Below are the code and all the weights of a small trained network. Each question names an input and a class and asks about switching units off, where a switched-off unit gives its printed mean instead of its output.

import numpy as np


def w(rows, s, z=0):
    codes = np.array(rows[::2]) - 128.0
    scale = np.full(codes.shape[1], s)
    scale[-1] = z or s
    return codes * scale


def f(y):
    return y / 2 * (1 + np.tanh(0.7978845608 * (y + 0.044715 * y**3)))


def log_softmax(a):
    a = a - a.max(-1, keepdims=True)
    return a - np.log(np.exp(a).sum(-1, keepdims=True))


def net(x, mask):
    res = np.array(x, float).reshape(1, 7) / 4 @ E
    y = f(res @ A[0][:, :-1].T + A[0][:, -1])
    res = res + np.where(mask, y, B[0][:, -1]) @ B[0][:, :-1]
    return log_softmax(res[-1] @ U[:, :-1].T + U[:, -1])


A, B = {}, {}
E = w([
[31,49,23,173,130,123,233,44,86],'x0',
[170,108,118,69,22,179,172,111,127],'x1',
[168,135,75,130,103,197,69,64,127],'x2',
[78,34,161,3,166,53,158,141,231],'x3',
[179,40,89,67,239,200,192,95,115],'x4',
[79,117,85,92,59,216,19,161,118],'x5',
[219,112,79,149,40,167,119,20,102],'x6',
],0.0039)
A[0] = w([
[117,150,134,152,94,110,138,146,116,254],'N0',
[145,93,97,134,177,180,177,103,99,178],'N1',
[123,123,140,140,141,149,105,150,115,11],'N2',
[124,146,159,159,212,43,186,151,116,145],'N3',
[197,146,146,135,116,133,127,120,117,216],'N4',
[106,117,109,135,145,158,139,122,130,145],'N5',
[128,134,128,129,127,128,131,127,122,94],'N6',
[99,168,123,185,51,115,136,139,95,209],'N7',
[132,126,135,113,130,116,127,129,130,104],'N8',
[116,121,122,163,198,142,92,153,101,164],'N9',
[125,127,133,135,138,141,113,144,119,20],'N10',
[128,141,125,132,149,93,129,108,128,100],'N11',
[147,116,126,92,119,113,98,114,143,57],'N12',
[251,156,160,134,119,135,120,108,124,190],'N13',
[117,127,102,136,129,181,140,124,118,148],'N14',
[131,129,131,128,141,99,126,120,135,104],'N15',
[132,76,114,130,101,85,197,63,124,184],'N16',
[135,102,106,133,161,166,165,109,109,162],'N17',
[153,94,164,70,113,162,165,206,121,63],'N18',
],0.017,0.0015)
B[0] = w([
[168,137,144,129,155,174,136,108,123,162],'N0',
[170,153,93,121,117,126,119,62,111,229],'N1',
[112,110,110,130,118,118,150,107,125,129],'N2',
[68,110,207,140,122,157,120,225,159,255],'N3',
[159,156,143,126,124,153,118,94,121,180],'N4',
[148,138,109,136,117,115,133,106,117,154],'N5',
[132,126,134,100,124,121,110,126,146,126],'N6',
[205,174,163,122,124,159,120,84,116,208],'N7',
[109,128,130,148,121,146,129,133,118,130],'N8',
[113,101,76,115,120,89,143,112,122,173],'N9',
[113,114,119,129,122,130,148,107,130,125],'N10',
[114,114,133,105,124,126,128,153,139,142],'N11',
[122,145,152,157,140,131,160,157,116,143],'N12',
[195,180,154,128,119,167,126,67,106,219],'N13',
[159,150,138,124,144,130,128,107,139,167],'N14',
[105,128,126,136,104,147,145,151,112,137],'N15',
[91,89,5,119,145,71,131,95,114,227],'N16',
[155,145,99,127,112,125,118,85,117,195],'N17',
[81,113,152,148,126,123,123,180,142,177],'N18',
],0.02,0.009)
U = w([
[254,186,120,121,114,149,114,67,80,254],'0',
[97,124,206,149,134,163,126,212,176,66],'1',
[87,79,88,124,144,85,147,135,122,70],'2',
],0.0091,0.00088)

Each question gives the input, the list of numbers given to net, and the class t.
The units are the neurons (one row each of A and B). Each row of codes is followed by its name. A weight is (code - 128) times the scale printed after its matrix; where a second scale follows, it is the last column's (A, B and U).
mask holds one flag per neuron, in row order. A switched-off neuron (its flag False) gives its mean, the last column of its row in B, instead of its output. The means were averaged over made-up inputs and are rounded, as every weight is.
A unit's drop is (log p(t) with every unit on - log p(t) with that unit switched off) / (log p(t) with every unit on - log p(t) with every unit switched off).
The circuit of an input: a set's keep is (log p(t) with only the set's units on - log p(t) with every unit switched off) / (log p(t) with every unit on - log p(t) with every unit switched off). Starting from the 12 units with the biggest drops (on a tie, the unit counted first), units are removed one at a time, each time the one whose removal leaves the highest keep (on an exact tie, the one counted first), for as long as the keep stays at least 0.8.
circuit, biggest first: the units of the circuit, biggest drop first
top k neurons: the k neurons with the biggest drops, biggest first
drop of u: that unit's drop, to one decimal
input [8,-5,-2,4,4,-7,-1], class 2: circuit, biggest first -> N16
input [7,-8,-7,-4,-2,3,1], class 1: top 3 neurons -> N3, N13, N1
input [-4,-7,-5,2,7,7,5], class 2: circuit, biggest first -> N7, N13
input [-3,-8,2,-1,-2,7,-5], class 2: circuit, biggest first -> N13, N9
input [0,-1,1,1,0,4,2], class 1: top 3 neurons -> N1, N13, N16
input [-4,3,0,3,-1,-4,1], class 1: top 2 neurons -> N1, N7
input [0,-3,-3,-5,5,0,-8], class 1: top 2 neurons -> N3, N16
input [-8,-4,-6,-2,-2,-3,2], class 1: top 2 neurons -> N3, N1
input [3,6,-7,-3,4,8,-7], class 2: top 4 neurons -> N3, N13, N18, N7
input [5,7,5,5,5,0,-4], class 2: top 2 neurons -> N16, N13
input [6,1,-1,5,-6,-2,7], class 2: top 2 neurons -> N16, N13
input [-2,-6,-6,-8,0,2,-7], class 1: drop of N3 -> 0.2
input [2,6,4,3,-1,8,-7], class 1: drop of N16 -> 0.4
input [3,7,-3,-1,-2,-8,-7], class 1: drop of N3 -> 0.5
input [4,4,-8,6,-2,-8,2], class 2: top neuron -> N16
